Here is a tiny trained network, its code and every weight. The questions are about switching its units off for an input and a class, where a switched-off unit gives its printed mean instead of its output.

import numpy as np


def w(rows, s, z=0):
    codes = np.array(rows[::2]) - 128.0
    scale = np.full(codes.shape[1], s)
    scale[-1] = z or s
    return codes * scale


def norm(h):
    return h / np.sqrt((h * h).mean(-1, keepdims=True) + 1e-5)


def f(y):
    return np.maximum(y, 0)


def log_softmax(a):
    a = a - a.max(-1, keepdims=True)
    return a - np.log(np.exp(a).sum(-1, keepdims=True))


def net(x, mask):
    res = np.array(x, float).reshape(1, 6) / 4 @ E
    u = 0
    for l in range(3):
        y = f(norm(res) @ A[l][:, :-1].T + A[l][:, -1])
        res = res + np.where(mask[u : u + 10], y, B[l][:, -1]) @ B[l][:, :-1]
        u += 10
    return log_softmax(norm(res)[-1] @ U[:, :-1].T + U[:, -1])


A, B = {}, {}
E = w([
[143,168,148,116,141],'x0',
[141,103,130,133,224],'x1',
[182,127,210,153,135],'x2',
[131,148,101,238,108],'x3',
[129,2,151,136,94],'x4',
[208,146,58,118,81],'x5',
],0.0099)
A[0] = w([
[249,78,77,170,114,197],'0.n1',
[162,39,132,123,38,63],'0.n2',
[124,91,82,162,103,2],'0.n3',
[89,108,136,236,140,98],'0.n4',
[111,123,76,127,101,46],'0.n5',
[90,179,88,84,75,108],'0.n6',
[173,144,175,114,112,93],'0.n7',
[186,97,117,125,106,54],'0.n8',
[115,177,70,106,101,121],'0.n9',
[48,172,137,202,168,137],'0.n10',
],0.014,0.0061)
B[0] = w([
[76,254,55,153,116,254],'0.n1',
[47,141,66,45,160,203],'0.n2',
[118,213,115,109,83,149],'0.n3',
[225,78,139,226,48,204],'0.n4',
[119,194,61,178,72,151],'0.n5',
[77,172,74,200,54,197],'0.n6',
[107,168,205,102,121,157],'0.n7',
[133,202,67,105,138,151],'0.n8',
[86,174,84,197,104,199],'0.n9',
[220,90,97,123,149,229],'0.n10',
],0.01,0.0078)
A[1] = w([
[164,254,52,113,119,70],'1.n1',
[40,125,158,69,28,63],'1.n2',
[192,207,201,120,176,88],'1.n3',
[120,101,225,138,2,100],'1.n4',
[64,58,81,47,243,123],'1.n5',
[74,60,102,237,76,105],'1.n6',
[196,68,119,230,136,30],'1.n7',
[129,205,26,186,208,147],'1.n8',
[117,51,93,58,117,11],'1.n9',
[145,203,200,163,115,2],'1.n10',
],0.0083,0.0033)
B[1] = w([
[1,193,122,181,107,247],'1.n1',
[4,43,123,195,117,166],'1.n2',
[166,201,159,79,125,163],'1.n3',
[176,24,105,208,228,152],'1.n4',
[67,49,112,16,145,176],'1.n5',
[240,143,73,208,111,187],'1.n6',
[225,93,121,111,96,176],'1.n7',
[64,70,87,238,91,255],'1.n8',
[168,137,62,101,203,141],'1.n9',
[209,76,200,51,98,146],'1.n10',
],0.0076,0.0086)
A[2] = w([
[155,87,78,36,30,189],'2.n1',
[123,168,97,71,106,9],'2.n2',
[139,150,178,171,187,2],'2.n3',
[172,120,184,186,147,109],'2.n4',
[90,133,58,115,168,83],'2.n5',
[17,78,188,194,170,162],'2.n6',
[145,215,143,141,99,122],'2.n7',
[165,85,192,62,153,106],'2.n8',
[189,117,50,140,170,101],'2.n9',
[78,180,246,101,139,107],'2.n10',
],0.012,0.0085)
B[2] = w([
[20,193,50,102,254,222],'2.n1',
[155,80,109,157,30,130],'2.n2',
[111,206,55,164,59,130],'2.n3',
[238,97,61,49,107,196],'2.n4',
[84,60,177,162,142,216],'2.n5',
[190,10,93,113,74,253],'2.n6',
[199,178,126,150,184,240],'2.n7',
[131,230,61,111,167,187],'2.n8',
[196,92,95,156,22,193],'2.n9',
[235,181,130,58,32,183],'2.n10',
],0.0085,0.0051)
U = w([
[203,47,119,183,86,215],'0',
[164,193,192,41,155,165],'1',
[49,60,80,64,188,160],'2',
[117,185,241,144,106,51],'3',
[120,129,248,167,84,7],'4',
[70,228,30,205,67,163],'5',
],0.017,0.011)

Each question gives the input, the list of numbers given to net, and the class t.
The units are the neurons (one row each of A and B). Each row of codes is followed by its name. A weight is (code - 128) times the scale printed after its matrix; where a second scale follows, it is the last column's (A, B and U).
mask holds one flag per neuron, layer by layer. A switched-off neuron (its flag False) gives its mean, the last column of its row in B, instead of its output. The means were averaged over made-up inputs and are rounded, as every weight is.
A unit's drop is (log p(t) with every unit on - log p(t) with that unit switched off) / (log p(t) with every unit on - log p(t) with every unit switched off).
The circuit of an input: a set's keep is (log p(t) with only the set's units on - log p(t) with every unit switched off) / (log p(t) with every unit on - log p(t) with every unit switched off). Starting from the 12 units with the biggest drops (on a tie, the unit counted first), units are removed one at a time, each time the one whose removal leaves the highest keep (on an exact tie, the one counted first), for as long as the keep stays at least 0.8.
circuit, biggest first: the units of the circuit, biggest drop first
top k neurons: the k neurons with the biggest drops, biggest first
top k neurons in layer l: the k neurons of layer l with the biggest drops, biggest first
drop when u is switched off: that unit's drop, to one decimal
input [5,4,7,-2,4,2], class 1: circuit, biggest first	[0.n7; 0.n6; 1.n3]
input [-8,-2,-2,-2,3,-8], class 2: top 2 neurons	[1.n5; 0.n6]
input [-2,8,8,1,4,6], class 5: circuit, biggest first	[0.n1]
input [-2,1,0,-3,-4,-6], class 2: top 2 neurons	[1.n5; 0.n4]
input [7,-1,5,-4,8,-6], class 2: circuit, biggest first	[0.n4; 0.n6]
input [4,-7,-2,-6,6,4], class 2: circuit, biggest first	[0.n2; 2.n1]
input [-3,4,8,-6,0,5], class 1: top 2 neurons	[0.n7; 0.n6]
input [-2,8,-5,0,3,-5], class 0: top 3 neurons	[0.n2; 0.n4; 2.n9]
input [0,7,-3,0,-8,-3], class 0: top 3 neurons in layer 2	[2.n6; 2.n1; 2.n9]
input [8,3,0,-8,5,2], class 2: top 2 neurons	[1.n5; 2.n1]
input [-8,-4,-3,2,2,-6], class 0: top 2 neurons	[0.n4; 0.n1]
input [-4,-1,0,-4,1,-6], class 2: top 2 neurons	[0.n4; 1.n5]
input [-7,-7,0,1,2,-4], class 0: top 3 neurons in layer 1	[1.n4; 1.n2; 1.n6]
input [4,-7,-3,-2,8,-6], class 2: top neuron	[0.n2]
input [-5,-4,8,-4,6,8], class 5: top 2 neurons in layer 0	[0.n1; 0.n8]
input [-7,-7,7,-4,8,-1], class 2: drop when 0.n2 is switched off	0.5
input [-7,2,8,-6,6,-6], class 2: drop when 1.n5 is switched off	0.1
input [3,2,6,-6,4,7], class 5: drop when 0.n1 is switched off	1.2
input [0,6,-2,-6,-5,-3], class 2: drop when 1.n5 is switched off	0.3
input [-7,8,6,-3,-2,-1], class 1: top neuron in layer 1	[1.n3]
